In the rows, zero is written as 128.
Here are made-up elements, facts about them, and rows of numbers that follow some of those facts. Name the element behind each unnamed row.

Some facts about the elements:
ρ: points at; Ξ: comes just before
J_102 ρ J_692; J_110 ρ J_147; J_110 ρ J_506; J_120 ρ J_111
J_173 ρ J_559; J_18 ρ J_51; J_18 ρ J_960; J_18 ρ J_988
J_18 ρ J_156; J_183 ρ J_194; J_226 ρ J_381; J_226 ρ J_262
J_240 ρ J_14; J_240 ρ J_559; J_240 ρ J_219; J_241 ρ J_981
J_242 ρ J_658; J_242 ρ J_652; J_276 ρ J_100; J_277 ρ J_520
J_277 ρ J_300; J_277 ρ J_730; J_277 ρ J_871; J_277 ρ J_812
J_285 ρ J_262; J_311 ρ J_179; J_311 ρ J_321; J_311 ρ J_889
J_328 ρ J_666; J_333 ρ J_87; J_333 ρ J_65; J_335 ρ J_300
J_347 ρ J_730; J_347 ρ J_675; J_347 ρ J_295; J_38 ρ J_400
J_380 ρ J_956; J_389 ρ J_267; J_399 ρ J_831; J_399 ρ J_194
J_435 ρ J_614; J_435 ρ J_111; J_441 ρ J_947; J_509 ρ J_179
J_509 ρ J_188; J_512 ρ J_246; J_512 ρ J_812; J_512 ρ J_114
J_561 ρ J_959; J_568 ρ J_194; J_579 ρ J_188; J_589 ρ J_824
J_589 ρ J_262; J_596 ρ J_988; J_615 ρ J_147; J_615 ρ J_243
J_615 ρ J_261; J_629 ρ J_547; J_680 ρ J_316; J_680 ρ J_981
J_680 ρ J_51; J_691 ρ J_775; J_691 ρ J_344; J_691 ρ J_219
J_696 ρ J_520; J_696 ρ J_658; J_696 ρ J_321; J_696 ρ J_194
J_702 ρ J_499; J_702 ρ J_652; J_710 ρ J_147; J_716 ρ J_988
J_729 ρ J_967; J_74 ρ J_715; J_74 ρ J_857; J_74 ρ J_671
J_740 ρ J_300; J_740 ρ J_156; J_741 ρ J_892; J_741 ρ J_72
J_741 ρ J_933; J_769 ρ J_908; J_813 ρ J_499; J_813 ρ J_219
J_813 ρ J_114; J_825 ρ J_959; J_832 ρ J_100; J_844 ρ J_892
J_844 ρ J_100; J_844 ρ J_295; J_885 ρ J_739; J_891 ρ J_499
J_891 ρ J_358; J_891 ρ J_138; J_899 ρ J_316; J_937 ρ J_500
J_937 ρ J_179; J_94 ρ J_138; J_941 ρ J_96; J_941 ρ J_779
J_943 ρ J_350; J_943 ρ J_14; J_943 ρ J_267; J_946 ρ J_453
J_997 ρ J_671; J_997 ρ J_138; J_100 Ξ J_243; J_102 Ξ J_825
J_110 Ξ J_500; J_111 Ξ J_615; J_114 Ξ J_943; J_120 Ξ J_997
J_147 Ξ J_65; J_173 Ξ J_908; J_179 Ξ J_981; J_18 Ξ J_397
J_180 Ξ J_179; J_183 Ξ J_832; J_188 Ξ J_936; J_194 Ξ J_844
J_219 Ξ J_102; J_226 Ξ J_277; J_240 Ξ J_180; J_241 Ξ J_506
J_242 Ξ J_400; J_243 Ξ J_956; J_246 Ξ J_335; J_261 Ξ J_381
J_267 Ξ J_96; J_276 Ξ J_889; J_277 Ξ J_183; J_285 Ξ J_358
J_295 Ξ J_710; J_300 Ξ J_593; J_311 Ξ J_94; J_316 Ξ J_74
J_328 Ξ J_347; J_344 Ξ J_226; J_347 Ξ J_596; J_358 Ξ J_547
J_38 Ξ J_716; J_380 Ξ J_276; J_397 Ξ J_188; J_399 Ξ J_432
J_400 Ξ J_779; J_432 Ξ J_14; J_448 Ξ J_652; J_453 Ξ J_399
J_500 Ξ J_988; J_506 Ξ J_114; J_509 Ξ J_824; J_547 Ξ J_559
J_561 Ξ J_589; J_568 Ξ J_729; J_579 Ξ J_80; J_589 Ξ J_608
J_608 Ξ J_831; J_614 Ξ J_147; J_615 Ξ J_675; J_629 Ξ J_120
J_65 Ξ J_702; J_652 Ξ J_262; J_658 Ξ J_775; J_661 Ξ J_871
J_675 Ξ J_707; J_680 Ξ J_568; J_691 Ξ J_696; J_696 Ξ J_666
J_702 Ξ J_741; J_707 Ξ J_530; J_72 Ξ J_873; J_730 Ξ J_968
J_739 Ξ J_509; J_740 Ξ J_295; J_741 Ξ J_316; J_769 Ξ J_899
J_775 Ξ J_219; J_779 Ξ J_691; J_80 Ξ J_111; J_812 Ξ J_448
J_816 Ξ J_18; J_824 Ξ J_629; J_831 Ξ J_812; J_832 Ξ J_38
J_833 Ξ J_933; J_844 Ξ J_173; J_87 Ξ J_947; J_871 Ξ J_740
J_873 Ξ J_285; J_881 Ξ J_816; J_889 Ξ J_769; J_908 Ξ J_658
J_933 Ξ J_441; J_937 Ξ J_246; J_94 Ξ J_661; J_943 Ξ J_110
J_956 Ξ J_267; J_960 Ξ J_261; J_968 Ξ J_72; J_974 Ξ J_87
J_981 Ξ J_321

Named rows:
[168 118 107 199 159 116 125 168 126 129  95 145 112 119 114 174  35 197
 185  33 162  88 106 119 115 101 185 183] -> J_530
[120  96 151 154 137  91  62 176 166 156 112 136  62 109 148 121  74 156
 156 118 102 109 137 173 122 117 143 126] -> J_188
[128  86 150 215 131  90  98 186 140 153  92 165 136 118 156 170  22 167
 135  98 127  63  96  90  83  99 194  93] -> J_547
[123 145 116 100 159 100 195 124 132  76 159 113 116 153 111  81 190 145
 167  66 164 169 132 143 173 147 117 142] -> J_226
[114  98 156 141  93 135 124 128 120 143 147 166 120 136 151 118 147 105
 108 132 121 157 127 149 139 129 115 120] -> J_779
[ 88 149 142 140 119  98 135 142 151 104 159 132 141 132 117 100 175  83
 132 137 176 157 112 122 162  98 116  65] -> J_147
[106  98 152 157 114 100 111 156 138 145 128 142 137 134 156 106 116 116
 129 152 122 123 126 129 125 118 143  75] -> J_692
[118 124 116 125 140 110 131 156 130 132 135 127 116 135 139 112 132 144
 154 112 142 142 125 137 124 122 135 135] -> J_389
[123 140 119 115 136 136 172 148 127 154 134  81 185 156 127  40 179 115
 193 140 171 146 122 154 169 120 130 114] -> J_833
[115  91 158 164 128  84  47 177 157 158 113 150  71 113 153 122  79 144
 145 141  86  81 144 150 115 111 135  89] -> J_96
[142 110  69 124 145 104 108 148 124 111 134 151  84 122 151 136 116 157
 145 131 123 162 163 159 148 115 136 177] -> J_769
[144 136 115 146 139 123 133 142 123 126 129 119 116 137 122 111 131 142
 175  89 146 147 134 151 158 115 135 164] -> J_51
[128 127 130 151 131 114 120 148 127 133 127 126 123 137 137 111 128 134
 156 108 135 143 132 142 147 114 139 135] -> J_156
[121 138 122 113 134 134 170 147 128 156 132  84 186 155 127  41 178 115
 187 147 167 147 123 151 168 119 133 108] -> J_974
[123  92 135 190 138  85 103 195 133 148  98 162 133 125 161 173  25 181
 137  93 128  64  98  81  59 103 187  97] -> J_74
[146  91 153 192 131  85  74 172 130 165  85 147  88 128 105 157  60 169
 164 110 120 104 131 104  82 121 185 102] -> J_936
[109  77 128 161 107  75  72 159 137 139 124 180 116 126 191 128  95 111
  98 203  87 134 155 136 135 109 151  72] -> J_981
[113 138 125 116 132 134 168 150 131 158 131  83 186 152 132  40 175 108
 183 154 165 145 120 148 164 120 135 101] -> J_730


The same elements again, as new rows of numbers:
Named rows:
[120 137  99  90 140 139 130 117 133 135 127 120  90 110 156 130 112 140
 126 113 121 133 114 102 137 172 120 126 129 140 136 114 161 133 118 137
  94 113 148 146 122] -> J_593
[142 113 161  86  76 121 146 151 117 125 111 155 131 169 100 143 160 186
 152 144 134 131  92  99  70  90  95  17  90 140 134 103 150 130 131 163
 162 158 136  87 153] -> J_295
[125 143 100 114 154 135 120 112 118 160  85 132 137 134 144 112 132 159
 126 110 108 141 149 132 120 137 114  78 122 134 138 130 152 132 117 139
 133 121 129 149 110] -> J_947
[126 143 102 114 155 136 121 112 117 162  87 130 136 134 144 112 133 160
 124 109 110 142 152 130 121 137 115  76 124 132 138 130 152 132 118 139
 134 122 128 149 108] -> J_65
[106 156 131  85 141 117  87 104 140 110 117 110 101  79 130 139 110 132
 134 110 132 122 107  91 134 158 148 177 122 143 142 132 150 129 152 141
  99 105 175 153 100] -> J_380
[117 119 150 122 126 136 124 128 101  98 127 150 152 127 124 175 247 110
 125 107  94 122 123  14 108  82  79  85  82 147 133 123 117  96  98 151
 159 141 117  98 169] -> J_997
[116 172 137 140 105 156 134 130 108 134 118 145 157 139 126 156 190 125
 111 121 133 139 110  92 142 106 105 117 102 118 134 130 113 138 126 162
 132 147 143  83 138] -> J_120
[116 140 135  84 143 115 100 115 140 117 120 110  97  88 133 131 106 156
 142 103 129 119 112 138 112 161 155 166 127 150 140 133 131 138 153 137
 111 115 158 156  86] -> J_453
[143 130 115 135 122 146 120 121 140 120 125 123 120 151 129 125 162 171
 113 119 121 139 116 122 102 163 123 138 113 123 141 130 110 141 132 148
 128 103 144 133 120] -> J_350
[101 179 152 107  77 134 124 138 115 146 115 146 154 140 112 157 172 129
 115 145 158 150 104  69 148 109  84  82  91 115 141 125 165 135 124 165
 128 156 170  70 144] -> J_741
[158 128 113 144 108 165 133 114 155 134 126 121 166 174 139 105 174 171
 117 121 155 134 138 141  96 152 109 138  95 117 145 135  63 149 111 145
 138  95 158 121 119] -> J_14
[123 150 124 116 130 142 118 109 118 128 111 128 129 119 129 137 149 134
 119 116 127 135 118  73 139 130 111 127 114 129 136 122 146 126 125 148
 117 121 151 124 131] -> J_885
[120 155 127 118 132 143 116 105 120 127 108 127 132 115 130 141 154 128
 114 120 131 136 118  63 148 126 109 131 116 125 137 123 151 123 126 148
 115 120 149 124 134] -> J_435
[126 184  97 129  48 151 133 130 104 148 117 159 173 136 118 141 174 118
 145 115 119 156  85  60 142 101 104 147  89 139 130 121  95 134 141 174
 116 129 173  86 154] -> J_740
[133 134 126 116 132 140 130 121 121 133 113 129 124 128 133 128 144 155
 129 111 124 129 120 124 113 130 120 109 117 138 134 123 126 136 126 142
 129 131 134 129 116] -> J_967
[126 133 118  96 130 111  87 127 153 101 138 109  92 106 130 128 125 164
 137 104 117 123 110 133  95 194 152 190 112 145 146 143 110 140 148 137
 110  86 171 162  91] -> J_344
[115 128 118  63 123 119 134 131 142 151 130 119  76 119 150 126  90 163
 135 131 146 138 113 125 117 176 109  87 124 142 142 108 195 140 119 135
 105 134 152 136 115] -> J_933
[112 150 113  97 146 146 122 101 139 136 123 114  86  98 158 142 134 118
 110 123 137 141 107  71 155 164 120 138 138 126 140 114 192 124 120 138
  98 112 148 142 131] -> J_589

Name these rows:
No name comes twice in this set of rows, the named rows included.
[157 106 139 144 102 147 138 139 126  91 130 148 137 177 111 152 218 171
 122 122  98 128 106  79  73 120 109  87  91 130 133 121  84 128 126 161
 156 115 123 107 159] -> J_775
[138 115 101 109 130 130 114 150 112 118 142 132 122 132 142 128 180 160
 144  91  97 120 134 142  79 154 105 129  90 154 138 139  90 133  94 131
 140 114 143 133 116] -> J_499
[128 161  90 103  98 129  95 126 114 117 124 138 133 125 118 130 154 131
 137 118 104 134 111  39 135 147  97 148  88 133 140 125 132 120 112 154
 103  89 190 125 145] -> J_512
[123 144 111  45 102  92  94 144 131 128 119 123  91  98 118 114  72 175
 181 112 129 119  94 150  90 164 144 143 105 160 141 125 148 145 148 143
 104 108 197 149  94] -> J_730
[146 115 154 131 112 151 152 128 113 108 112 150 140 159 114 153 194 162
 127 122 112 123 103  88  88  86 112  63 105 133 127 113 107 125 131 161
 158 143 110 100 155] -> J_666
[121 170 117 150  70 161 143 118 116 149 117 151 171 133 129 148 189 117
 126 111 125 157  92  76 141 101 114 149 103 136 130 125  87 135 144 165
 131 141 140  89 143] -> J_899
[125 186  57  81 111 121  85 116 100 156  82 146 149 123 121 108 122 129
 150 121 100 147 126  41 156 135  90 102  96 128 140 121 181 116 109 159
  99  83 202 141 146] -> J_277
[150 136 108 135  86 171 158  91 142 173 104 130 183 138 146 104 148 145
 150 106 158 145 123 129 110 101 116 145 108 152 132 117  65 140 133 144
 139 132 139 116 117] -> J_981
[123 112 118 105 140 125 123 142 109 131 137 131 125 116 150 136 184 147
 144  85 104 121 146 138  85 137 100 117  96 165 137 137  99 126  91 124
 149 139 123 129 110] -> J_138
[139 156 105 136 105 161 109 100 147 124 120 123 179 149 132 120 187 125
 107 125 153 135 139  49 143 143  88 159  84 111 147 135  90 127 102 151
 117  82 186 115 140] -> J_691
[158 125 138 176  53 155 128 115  77 126 125 146 143 131  85 140 188 160
 125 116 110 160  71  30 120  69  90 220 105 148 119 101 125 105 130 159
 129 142 113 106 182] -> J_716
[152 172  95 106 131 168 125 107 101 135  95 132 169 128 136 111 157 119
 144 119 160 108 128 101 144  91  98 118  97 112 133 124 120 134  93 153
 122 102 193 110 140] -> J_183
[105 146 116  59 117 117 120 122 140 146 123 120  83 110 143 134  92 142
 128 139 148 142 108  75 146 174 100  98 120 135 143 108 215 130 118 142
  92 124 169 132 128] -> J_276

Now the same elements, written a new way:
Some elements and their rows:
[134 109 124 144 109 150 154 156 120 115  49 144 152 150 115 125 183  87
 159 144 107 136 147  88 127 150 161 113  86  99] -> J_666
[125 146 106 127 134 164 106 117 114 142 157 144 136 104 109  71  22 137
 174 130 132 133 129 159 152 146 156 122  94 117] -> J_579
[123 120 116 134 118 126 132 139 116 118 104 146 139 127 137 101 130 115
 161 133 114 131 140 114 132 142 166 116  90 110] -> J_740
[128 115 116 140 126 136 148 139 119 126  86 133 144 130 140 107 160 100
 165 138 114 133 142  99 132 141 165 112  97 113] -> J_981
[125 113 118 138 119 126 143 144 117 117  84 141 142 132 145 108 166 103
 161 137 111 133 142  99 128 142 167 113  93 110] -> J_707
[130 137 110 129 138 167 114 127 119 128 109 143 142 122 129  81 105 115
 177 146 134 142 138 130 144 149 157 121 105 119] -> J_111
[125 146 106 127 135 164 107 117 115 142 157 144 136 104 109  70  23 137
 174 131 132 133 129 158 152 146 156 123  94 117] -> J_240
[126 119 115 136 123 136 137 138 117 122  98 140 141 127 138 101 138 109
 164 136 116 133 140 110 133 143 165 115  94 112] -> J_432
[128 113 116 141 124 133 151 140 119 125  82 133 144 132 143 108 167  98
 164 138 112 133 142  96 130 141 166 112  97 112] -> J_188
[117 121 115 132 124 101 135 128 108  91  89 135 134 122 191  82 187 118
 160 143 136 142 143  98 113 151 176 104  97 119] -> J_102
[127 129 112 134 129 148 128 129 117 132 116 139 140 119 127  90 101 116
 169 136 122 134 136 126 140 144 161 117  95 114] -> J_873
[132 125 112 136 133 146 130 128 119 134 111 134 143 123 128 105 141 106
 167 134 123 135 135 115 141 144 156 109 100 122] -> J_350
[123 122 115 133 121 131 130 137 116 120 109 146 139 124 134  98 120 117
 162 133 116 132 138 119 134 143 165 117  91 111] -> J_691
[122 120 119 128 118 128 117 146 117  99  84 159 141 137 149 100 166 112
 162 143 120 139 144 110 128 147 166 121  95 111] -> J_120
[126 111 115 124 121 132 102 131 115 144 130 149 132 111 133 111 127 111
 158 127  94 123 129 125 143 136 165 111  94 118] -> J_885
[117 123 113 157 115  83 202 157 122  90  90 136 153 155 135 123 165 116
 155 116 129 133 151  85 121 135 160 116  84 109] -> J_441
[128 106 119 143 120 123 159 147 120 118  66 133 145 138 151 118 200  91
 161 139 108 132 146  82 124 140 168 110  96 110] -> J_559
[128 106 119 143 120 123 160 148 120 118  65 134 145 138 151 117 200  90
 161 139 107 132 146  82 124 140 168 110  96 110] -> J_14

Which element is each row?
No name comes twice in this set of rows, the named rows included.
[125 118 116 136 122 132 139 139 117 121  93 140 141 128 139 103 145 107
 163 136 115 133 141 107 131 143 165 114  94 111] -> J_448
[123 130 112 131 125 141 121 131 115 127 125 146 137 118 126  89  88 123
 166 132 121 132 135 132 140 143 162 119  92 113] -> J_18
[131 150 105 126 146 185  99 115 119 141 136 142 141 111 114  65  52 126
 184 145 144 142 133 152 153 151 152 124 107 123] -> J_614
[131 129 107 128 141 178 107 113 117 176 152 130 132  93 115  81  40 116
 177 134 108 124 125 148 158 137 160 119 102 120] -> J_739
[122 115 118 135 115 120 136 144 116 112  93 147 140 131 143 107 151 110
 158 133 110 131 141 105 128 141 168 116  89 109] -> J_696
[128 126 110 137 137 144 140 124 117 134 107 127 139 117 147  87 128 109
 172 140 126 136 138 113 136 143 164 112 102 119] -> J_87
[129 128 111 138 133 153 136 128 118 138 111 132 142 120 127  92 107 110
 172 137 122 134 137 120 141 143 159 116  99 116] -> J_831
[123 123 112 163 124  96 218 155 126 103  79 122 157 156 135 124 181 103
 161 121 132 134 152  75 124 135 158 113  92 112] -> J_947
[124 120 116 135 116 131 137 142 116 120 103 146 141 129 127 105 125 113
 161 131 112 131 140 114 133 143 164 117  87 108] -> J_110
[125 127 112 129 128 126 115 126 114 120 124 143 136 118 144  95 134 120
 163 131 126 136 134 124 136 145 161 109  97 123] -> J_333
[131 149 111 128 124 191 101 126 115 140 140 154 143 115  73  77   6 132
 173 135 131 137 130 164 154 155 148 125  84 106] -> J_328
[123 107 121 139 108 113 150 153 117 107  76 147 144 140 141 120 178 102
 154 133 104 130 145  93 123 141 168 114  86 104] -> J_710
[125 126 114 134 120 140 130 136 116 126 115 146 140 123 120  97  97 119
 164 131 116 131 137 126 138 144 161 118  89 109] -> J_615

